In the rows, zero is written as 128.
Each name stands for a flat space through zero: a line, a plane or more. A row that begins with a name and a colon came from that space; any other row is followed by the name of the space it lies nearest, among the names in its block.
pj-pf: [ 93 139 182 216  68 135 194  44  94 165 152 154 120 129 165 115 174 105
 156 109 173 113 138]
dj-bf: [176 139 145 101 120 109 207 136 124 143  99 119 199 175 159 175  77 143
 212 152 136 127 144]
ph-ls: [142  95 180  93  85  93 129 150 181 107 147 127  80 138 110 141 109  84
 156  91 140  90 113]
zg-gg: [143 132  91 162 110 100 112 169 141 179 157  83 119 197  97  85 140 138
 145 140 110 183 144]
dj-bf: [145 124 170 136  96 118 162 111 121 137 116 142 121 116 152 136 123 130
 132 130 154 108 117]
zg-gg: [144 117 125 163 139 136 143  96 101 122 111 139 119 117 169 146 153 151
  98 138 150 121 144]
zg-gg: [137 116 110 147 157 128 155 117 124 129 117  96 145 173 129 146  76 100
 161 127 129 123 148]
zg-gg: [130 138 148 126 109 133 115 125 112 135 117 163 110  75 146 109 185 165
  74 140 132 137 106]
hc-nt: [105 129 136 202 146 152 218  51 108 137 122 110 122 191 166 173 115  80
 174 120 155 109 149]
pj-pf: [ 96 105 187 149 117 119  98 115 148 138 140 169  33  97 124 109 193  97
  65  68 127 146  85]
pc-rj: [114 117 152 140 121 128 124 113 136 126 134 147  82 115 131 120 176 111
 101 105 127 129 114]
ph-ls: [ 75 120 172 130 113 119 131 128 193 120 176 136  39 179 110 172 159  75
 156  62 133 128 103]
pj-pf: [ 97 137 114 128 194 168 156 102 118 133  87 111 109 131 106  95 142  61
  95 133  71 145  93]
ph-ls: [111 152  90  72 114 127 105 175 160 121 161  91 174 149  61  93  91 103
 190 143  90 122 134]
dj-bf: [176 113  97  90 156 129 114 160 131 103  91 112 113 113 130 123 140 148
  77 166 105 124 123]
hc-nt: [126 126 135  68  85  92  47 201 179 116 179 145 117 113  89 122 141 161
 138 102 123 141 123]
pc-rj: [144 126 149 123 141 120 137 144 145 134 109 143  75 147 159 180 155 162
  94 126 137 152 101]
ph-ls: [ 38 174 101 192 143 184 142  56 100 125 172 161 135 133 158 161 218 148
 137 117 143 143 154]
hc-nt: [110 125 139 159 130 136 153 100 124 144 126 117 105 143 120 105 137  83
 127 118 120 129 118]
hc-nt: [123 126 107 116 122 138  70 142 126 106 136 130 106  75 109  96 141 145
  70 143 128 110 120]
zg-gg: [133 136  86 104 137 131  99 162 147  99 146 105 137 149 124 179  78 166
 143 149 148 109 144]
pc-rj: [141 137 141 148 117 105 155 145 129 182 123 104 144 179 119 120  78 124
 164 129 128 163 118]
zg-gg: [136 118 131 155 135 129 117 103  87 138 113 155 157  85 147  97 150 144
  98 123 130 142 143]
ph-ls: [123 151 126 118 101 125 114 133 104 141 142 142 208  98 123 113  87 161
 166 137 143 127 144]
pc-rj: [148  91 158 115 116 101 112 121 120 108 130 151 175  94 133 129  75 115
 159  89 148 101 156]
pc-rj: [116 101 142 128 123 122 102 115 130 112 141 139 125  97 107  91 134  86
 125  93 119 112 137]
pc-rj: [131 129  70  69 179 160 120 140 127  84  99  89 165 107  83  87 100  80
 124 165  70  97 131]
ph-ls: [152 136 149 137 139 126 115 142 100 161  82 139 114  92 148 128  83 175
  58 151 147 149  82]
hc-nt: [129 122 116 145 106 123 128 112 117 122 153 132 160 127 132 113 152 130
 159 123 135 119 169]
pc-rj: [167 123 144  72 148 122 172 138 120 124  75 118 193 120 123 120  60  97
 165 144 100 114 118]
dj-bf: [136 168 124 149 111 147 172 123  95 182  92  93 134 126 116  69 103 126
 103 195 118 135  87]
dj-bf: [ 69 134  74 187 139 154  92 100 147  92 202 136  66 171 151 192 233 163
 118 105 156 134 176]
pj-pf: [143 106 165 159 113 121 193 102 154 132 117 113  31 177 152 150 184  84
 115 123 136 113 108]
hc-nt: [135 115 151 133  87  87 105 153 152 141 170 141 133 154 129 150 117 151
 173  91 156 142 149]
hc-nt: [116 107 166 187  92  96 136 109 132 175 160 130 109 161 116  88 143  86
 158  76 134 157 138]
pj-pf: [130 150 188  97  95 122 125 150 129 158 101 155 101  76 125 111 109 147
  82 139 136 132  55]
zg-gg: [167 140 109 131 108 118 121 159 126 138 124 120 111 138 153 149 145 202
  99 173 151 138 128]
hc-nt: [110 141 111 106 161 157 115 133 139 100 115 123  91 117 128 162 122 136
  86 145 127 111 100]
ph-ls: [133 137  92  89 109 135 127 142 137 101 144 103 167 123  96  95 130 111
 165 158 106  95 152]
dj-bf: [125 132  91 127 110 105  53 171 127 145 171 122 179 122  90  84 108 163
 146 121 121 161 159]
hc-nt: [105 114 175 191 150 119 150 105 128 187 113 129  61 166 127 111 133  76
  99  80 118 182  86]
ph-ls: [126 140 147  58  72 118 118 176 183 109 149 105  91 120  75 105 110  98
 144 146 117  83  88]
pj-pf: [142 124  85 122 144 130 119 131 107 126 124 108 193 124 106  80 118 116
 151 144  97 134 165]
pj-pf: [144 116 127 135 109 115 126 117 100 140 129 136 185 100 119  64 143 116
 147 125 112 134 158]
pc-rj: [138 107 159 137 131 120 156 110 131 128 111 126 109 135 137 137 105  92
 133 110 136 111 119]
pj-pf: [111 101 160 169  96 107 101  90 108 129 168 184 157  91 147 109 181 131
 148  65 150 137 175]
dj-bf: [190 126 134 128  92 105 166 141 123 134 114 120 138 148 169 160 124 180
 143 168 162 115 145]
zg-gg: [ 58 126 127 129 146 168 101  85 146  65 163 157  77  96 130 168 176 101
 106  91 141  82 129]
pc-rj: [142 130 109 112 154 146 152 123 126 103 103 111 131 134 141 160 103 129
 125 156 130 102 128]
pj-pf: [166 136  92 117 102 118 132 160 124 144 122  77 155 141  97  72  95 129
 140 184 113 119 136]
dj-bf: [ 86 148 141 175 132 155 149 101 117 171 114  94  74 134  94  75  91  67
  89 140 120 128  70]
zg-gg: [129 126  75 120 108 115  51 164 143  95 187 128 151 126 121 153 131 194
 143 129 155 120 182]
pc-rj: [142 139 175 163 108  89 166 157 143 221 119 114  95 205 126 123 110 128
 147 113 124 206  85]
zg-gg: [183 105 170 124  96  88 193 126 125 154 107 122 172 158 141 115 103 100
 195 121 127 127 146]
dj-bf: [103 136 131 164  87 125  83 124 115 150 163 139 116  95 111  79 147 144
 101 122 145 134 126]
ph-ls: [122 155 136 104 116 115 123 172 146 171 131 119 134 150  96 104 115 133
 142 133 102 173  94]
hc-nt: [105 131  90 118 139 155  55 136 132  81 146 134  87  75 120 135 149 162
  55 142 142  98 124]
ph-ls: [157 126 112 104 116 105 136 152 126 142 131 114 196 145 108  89 122 122
 184 136  98 147 159]
pj-pf: [173 143  92  70 141 127 129 169 109 132  89 101 214 108 103  85  70 143
 143 185  91 129 131]
dj-bf: [121 127 147 119 117 107 120 141 130 152 139 129 179 135 102 109  64 106
 181  99 124 142 131]
[110 125 112 107 174 139 137 126 144 105 127 126 141 157 125 165 125 104
 159 106 105 136 140]  dj-bf
[ 45 118 135 231 149 161 137  53 135 131 166 120  19 169 130 144 170  59
  98  76 151 122 120]  hc-nt
[161 112 119 124 142 130 130 130 117 117  96 117 113 111 137 120 121 132
  87 152 127 113 123]  ph-ls
[149 130 128 129 126 101 166 150 142 155 132  93 174 207 124 164  38 120
 216 124 138 140 146]  dj-bf
[ 85 115 140 131 131 119  34 136 128 123 165 179 127  69 108 105 148 143
  94  65 128 156 130]  pj-pf
[153 119 153 129 147 118 192 118 118 159  84 104 158 162 124 113  65  73
 167 128 107 136 115]  zg-gg
[144 125 102 137 145 134 141 119 110 127 114 120 148 132 136 113 154 131
 124 146 111 137 149]  ph-ls
[ 97 108  99 181 144 139  88  88 108 108 163 144 130 112 134 117 173 125
 115  94 137 129 176]  zg-gg
[120 148 104  99 144 154 107 157 146 117 110  96  71 116  98 117 110 125
  67 171 112 112  76]  ph-ls
[132 150 108 146 127 141 165 119 121 138 124 110 127 162 147 150 143 148
 138 162 135 131 134]  dj-bf
[125 136 109 158 123 128 142 124 122 148 138  95 142 165 118 123  82 119
 157 140 139 128 140]  pc-rj
[147 106 123  65 144 117  93 150 126  97 114 139 194  77  99  92  94 107
 144 114  95 115 143]  pc-rj
[142 132 142 135 103  97  94 157 129 148 151 161 145 130 155 167 130 207
 136 111 163 164 142]  pc-rj
[136 132 147  96  89 119 135 146 151 121 135 123 109 119 111 112 138 116
 135 139 125 104 110]  ph-ls
[ 85 158 101 159 121 175 132  90 123 103 151 137  67 115 150 146 230 153
  78 158 143 107 125]  pc-rj
[ 96 142 157 126 141 148 170  94 121 134 114 142 141 124 129 130 123  86
 150 112 116 125 108]  dj-bf
[196  93 190  94 157  98 196 136 137 128  55 129 128 154 171 199  38 111
 147 116 143 115 102]  pc-rj
[166  97 163 190 107  85 115 123  90 190 114 143 140 115 143  76 113 143
 103 104 145 174 135]  hc-nt
[ 92 148 146 217  52 117 126  91 106 171 195 147 135 140 148 124 151 165
 163 109 192 135 160]  pc-rj
[108 126 109 167 121 154 127  88 112 106 140 113 104 111 131 120 127 112
 105 142 154  81 140]  hc-nt
[108 118  83 166 174 165 140  78 112  91 128 122 108 138 152 148 186 114
 105 132 124 112 163]  ph-ls
[119 127 135 136 125 138 142 108 125 121 127 130 114 121 131 124 143 110
 122 128 130 112 125]  pc-rj
[145 105 153 114 131 127 109 137 144 102 104 122  56  99 132 151  82 121
  65 131 155  84  87]  ph-ls
[ 80 128  76 181 173 169  80  87 122  62 169 152  83 130 187 250 159 199
  86 113 196 100 173]  hc-nt
[127 156  75 140 139 140 128 146 120 149 133  92 148 164 114 115 123 151
 135 169 114 153 137]  dj-bf
[153  97  88 124 121 100  75 157 140 105 164 118 153 139 114 119 134 147
 150 114 128 130 186]  pj-pf
[136  91  81 143 177 131 134 110 129 104 127 102 135 163 115 102 173  73
 143 111  82 137 178]  pj-pf
[ 97 184 169 169  58 143 170  90  87 176 139 148 168 100 151 125  88 164
 154 157 186 110 106]  pj-pf
[187 124  64  88 140 121 130 169 112 136  94  66 199 131  78  32  96 104
 142 193  64 131 149]  pj-pf

Each name stands for a flat space through zero: a line, a plane or more. A row that begins with a name and a colon came from that space; any other row is followed by the name of the space it lies nearest, among the names in its block.
mz-fz: [131 117 119 184 149 113 181 151  98 120 125  83 128 155 112 136 103 130
 149 138 124 140 112]
zh-bl: [143 128 123 142 102 120 122  89  82 101 108 114  62 140  97  96 107 117
 132  74 111 155 178]
gr-pm: [167 148 149  80 138 146 149 125  85  64 102 143 157  93 117 151 103  97
 142 142 113  97 133]
pq-nh: [137 105 141 125 130 103 127 158 169 133 171 119 167  93 156 148 136 143
  84 174 160 158 109]
zc-br: [122 140 163 121  85 104 124 132 174 150 106 143 105 169 145 127 146 163
 113 131 124 114 123]
zc-br: [134 132 115 133 174 137 147 172 157 127 132 113 166 112 147 135 120 113
 122 157 145 113 129]
gr-pm: [153 102 133 105 124  99 168 108 167 134 139 122 138 152 141 136  91 135
 143 152 113  99 125]
cn-rq: [145  88 103 113 132 124  96  89 117 118 184 122 129  67 125 116 111 108
 102 115 144 180 155]
zh-bl: [133  69 156 183  89  71 144  94 139 172 150 104  61 173 125 124 104 199
 105 139 106 187 132]
gr-pm: [126 139 105  54  77 106  95 121 124  76 193 141 187  73 133 133 177  81
 115 121 179 138  99]
pq-nh: [115 116 120  95  82  92 113  98  90 121 172 154  61 158 121 120 180 174
 122 157 100 132 160]
pq-nh: [103 113  93 125 120 109 135 119 136 149 171 124 134 155 130 124 151 133
 150 136 132 118 107]
zh-bl: [115 118 133 109 120 132 115 116 155 155 146 148 160 121 140 143 138 136
 131 139 133 118  91]
cn-rq: [157  97 126 111 102 115 123  53 179 147 119 121 107 136 128  97  61 106
 137  66 119 130 155]
mz-fz: [105  90  98 134 118 129 113  83 155 173 174 122 176 116 126 129 114 109
 152  96 149 145  67]
zh-bl: [141 160 142 112 131 155 137 122  91  94  77 141 126 129 110 131 113 106
 153 108 108  96 136]
zc-br: [108 147 202  76  89 185  30  84 112 159  93 229 115  81 129 153 174 175
  95 126 102 132 109]
zh-bl: [116 139 109 116 112 140 106 104 118 126 126 135 123 128 116 111 137 104
 144  86 132 124 130]
zc-br: [148 115 105 117 164 131 148 135 144 115 146 111 163 103 137 129  98  97
 133 138 139 118 136]
mz-fz: [116 141 138 120  85 113  88 138 143 122 141 133 128 110 136 121 169 128
  91 110 162 161 122]
cn-rq: [120 143 110 128 134 141 118 128 108 118 122 129 115 128 119 114 139 113
 136 109 128 124 146]
zc-br: [189  74  98 100  89  71 156  49 111  69 179  81 113 105 106 101  51  77
 135  82 133 169 169]
cn-rq: [132  99  90  49 118 109  95  87 187 144 196 157 128 109 158 108 143 121
 114 142 134 109 168]
pq-nh: [117 155  73  93  66  92 114 103 198 120 134 104 122 170 134  67 139  61
 150  32 170 103 148]
cn-rq: [110 144  81 126  90  88 119 135 170 125 149 100  98 169 136  80 160 103
 125  82 161 129 160]
gr-pm: [166  94 139 150 149 109 183 129  98  97 143  91 161 107 117 156  71 120
 135 157 125 150 106]
mz-fz: [133 157 153  79  71 103  89 140 159 103 129 152 112 118 148 118 175 133
  82 125 151 133 152]
zc-br: [118 125  91 118 121 126 125 105 113 122 149 122 128 133 116 113 133 103
 153 101 132 123 129]
zh-bl: [152 153 153  90 132 155 115 134 124  91 101 147 167  79 131 143 117  96
 118 123 138 115 125]
cn-rq: [114 147 144 115 114 109 145 151 140 141 113 150  87 190 141 132 167 178
 132 172  99  84 142]
pq-nh: [120  93 123  90  62  60 103 101 181 152 201 140  91 150 154 114 172 173
  90 153 139 151 145]
zc-br: [108 155  83 144 169 136 143 208  97  87 163  97 192  95 130 141 173  87
 128 156 177 134 102]
pq-nh: [141 137 109  78 102 103 145 114 118  87 146 129 128 140 125 122 136 105
 147 129 126  99 142]
gr-pm: [116 118 126 135 136 115 108 171 140 132 176 124 154  90 148 142 169 144
  82 171 163 167 115]
gr-pm: [ 74 174 118 176 139 162 126 155  80 153  77 139  83 193 105 118 177 152
 166 111 101  99 121]
cn-rq: [131 113 132 134 133 113 137 137 130 135 144 126 113 134 135 133 133 154
 114 160 121 136 138]
pq-nh: [117 112  99 144 163 146 150 107 210 195 110 115 160 166 143 113  77 105
 174  95 125  80 103]
pq-nh: [116 135 106 136 137 154 145  85 124 154  88 131 113 178 108 110  95 109
 193  78  95  80 123]
zc-br: [135 133 139 131 109  89 169 155 168 126 123 108 137 170 143 134 126 138
 131 147 136 107 112]
mz-fz: [152 144 166  90  80 111 100 129 137  88 122 141 134  90 136 132 140 120
  85 119 151 151 136]
gr-pm: [121 144 122 154 158 123 152 193 169 135 122 103 160 137 150 133 136 123
 117 151 155 118 116]
zh-bl: [105 125 177 173  96 142 150  79 136 197  54 145 105 213 108 141  93 173
 185  91  77  95  62]
zc-br: [ 95 162 125 148 224 199 111 216 150 163 105 151 182  94 157 152 165 134
 114 183 141  96 113]
zc-br: [134 133 190 123  68  97 141 117 139 135  98 145 107 170 130 148 132 175
 123 141 108 121  99]
gr-pm: [ 99 167 118 119 111 160  78 122 115 131 100 153 103 131 118 103 168 113
 132  78 132 120 144]
cn-rq: [134 107 115 153 158 130 131 135 104 126 149 112 117 107 124 127 118 134
 114 145 127 159 149]
mz-fz: [123 136 131 150 157 153 144 114 106 154  77 143  57 184 115 114 112 161
 158 129  68  90 174]
mz-fz: [119 118 128 103 103 133  99  76 161 166 124 156 103 147 132 111 124 138
 138  98 111 112 136]
zh-bl: [117 137 145 102  99 116 109 152 167 129 151 141 186 104 150 150 163 126
 105 145 167 132  76]
mz-fz: [119 121 114 112  60  55 153 126 184 132 168 104 135 185 144 118 151 131
 136 124 155 119  98]
mz-fz: [113  92 103 141 118 115 164  78 138 168 150 114 158 170 115 136  94 122
 191 109 115 107  63]
mz-fz: [104 119  71 174 145  81 131 209 175 132 201  66 143 123 157 105 175 119
  80 150 199 180 141]
pq-nh: [140 152 120 121 145 162 152 100 109 115  68 129 125 153 106 116  83  89
 184  81  99  76 137]
zh-bl: [105 103  62 110 116 137  59  71 146 152 187 130 117  91 124  80 141  87
 121  59 158 166 158]
cn-rq: [110 162  74 111 120 150  92 120 120 103 129 120 141 109 114  90 148  57
 146  52 163 125 141]
pq-nh: [144 126 125 109 114 105 141 141 162 106 149 109 179 107 142 135 119  97
 120 128 164 131 103]
gr-pm: [114 120 133 155 147 128 113 183  61 101 183 122 160  64 124 165 181 149
  83 191 158 194  97]
cn-rq: [141 106 146 142 168 145 145 134 122 140 128 130 152 106 132 155  99 144
 126 166 114 131 112]
zh-bl: [139 135 146 108  84 103 119 127 115  94 138 129 127 115 125 132 145 127
 107 126 143 149 125]
gr-pm: [120 142 102 127 121 102 162 160 173 122 139  98 174 156 142 125 134  97
 149 123 161 100  95]
[140 114 139 122  71  78 123 115 108  98 160 116  94 129 122 122 146 145
  98 129 138 173 142]  zh-bl
[132 100 140  72  87 121  90  43 147 163 140 181  68 146 131 112 126 165
 129 120  83 112 165]  gr-pm
[139 122 146 116 146 163  92 116  97 118 128 152 137  66 122 141 123 126
 104 133 125 154 136]  zc-br
[143 108 151  98  84  90 126 107 132 116 157 138 118 124 134 138 135 152
 107 150 126 144 126]  pq-nh
[117 167 116 122 147 158 133 152 119 115  95 133 150 134 123 127 138  98
 154 113 131  89 119]  zh-bl
[117 143 128 134 119 120 124 145 129 130 121 129 102 150 131 119 153 142
 121 131 127 125 143]  mz-fz
[145 129 124 180 180 115 185 185 105 111 110  88  90 159 128 127 111 150
 122 174 109 127 175]  zh-bl
[132 123 161  88 116 158 110  81 108 136 113 177 147 108 119 155 118 138
 147 132  99 106  95]  zc-br
[133 116  81  89 162 160 102  95 153 134 153 137 160  84 134 108 105  75
 141  98 140 112 149]  cn-rq
[118 122 112 159 121  80 158 173 185 145 151  88 130 170 151 118 141 140
 114 145 157 134 122]  cn-rq
[128 157 181 150 139 158 165 151 135 140  52 137 177 152 125 167 100 132
 163 133 113  83  57]  cn-rq
[101 146  99 134 147 141  99 148 106 136 133 142  67 144 128 102 180 148
 115 137 116 127 187]  pq-nh
[ 91 124  99 161 189 193  92 130  97 169 132 144 141  95 118 129 141 125
 140 122 124 139 116]  mz-fz
[142 115 127 116 185 135 170 173  86  97 165 128 187  89 134 178 131 135
 131 223 123 115 101]  pq-nh
[129 148 154 151  85 101 110 165 113  92 129 108 125 107 125 129 161 129
  80 116 169 186 120]  mz-fz
[122 117 118 118 118 112 128 119 144 140 150 130 123 141 135 124 137 137
 129 136 127 124 128]  pq-nh
[104  83 123 148 125 120 125  81 197 223 141 137 109 179 143 119 107 170
 147 121 105 117 108]  pq-nh
[120 157 136 119  72 128  96 112  90  93 115 133 124 116 105 119 153 102
 127  72 148 151 112]  cn-rq
[ 89 149 123 168 151 135 136 189 112 147 127 126 125 156 132 140 181 161
 127 168 130 123 108]  gr-pm
[149 111 141 134 111  88 178 115 174 142 113 106 112 185 137 124  86 143
 145 132 110 103 130]  zc-br
[146 131 150 132 178 166 138 131 115 135  84 147 110 123 128 137  96 144
 132 151  88 102 159]  pq-nh
[117 135 149 117  63 107 113  99 135 134 121 140 116 154 121 126 145 139
 133  97 130 132 100]  mz-fz
[149  88 151  93 112 118 129  61 112 142 141 162  85 137 123 138 103 171
 134 154  74 119 150]  gr-pm
[131 149 145 122  83 110  90 138 103  91 129 131  89 108 123 114 167 133
  82 112 147 172 161]  pq-nh
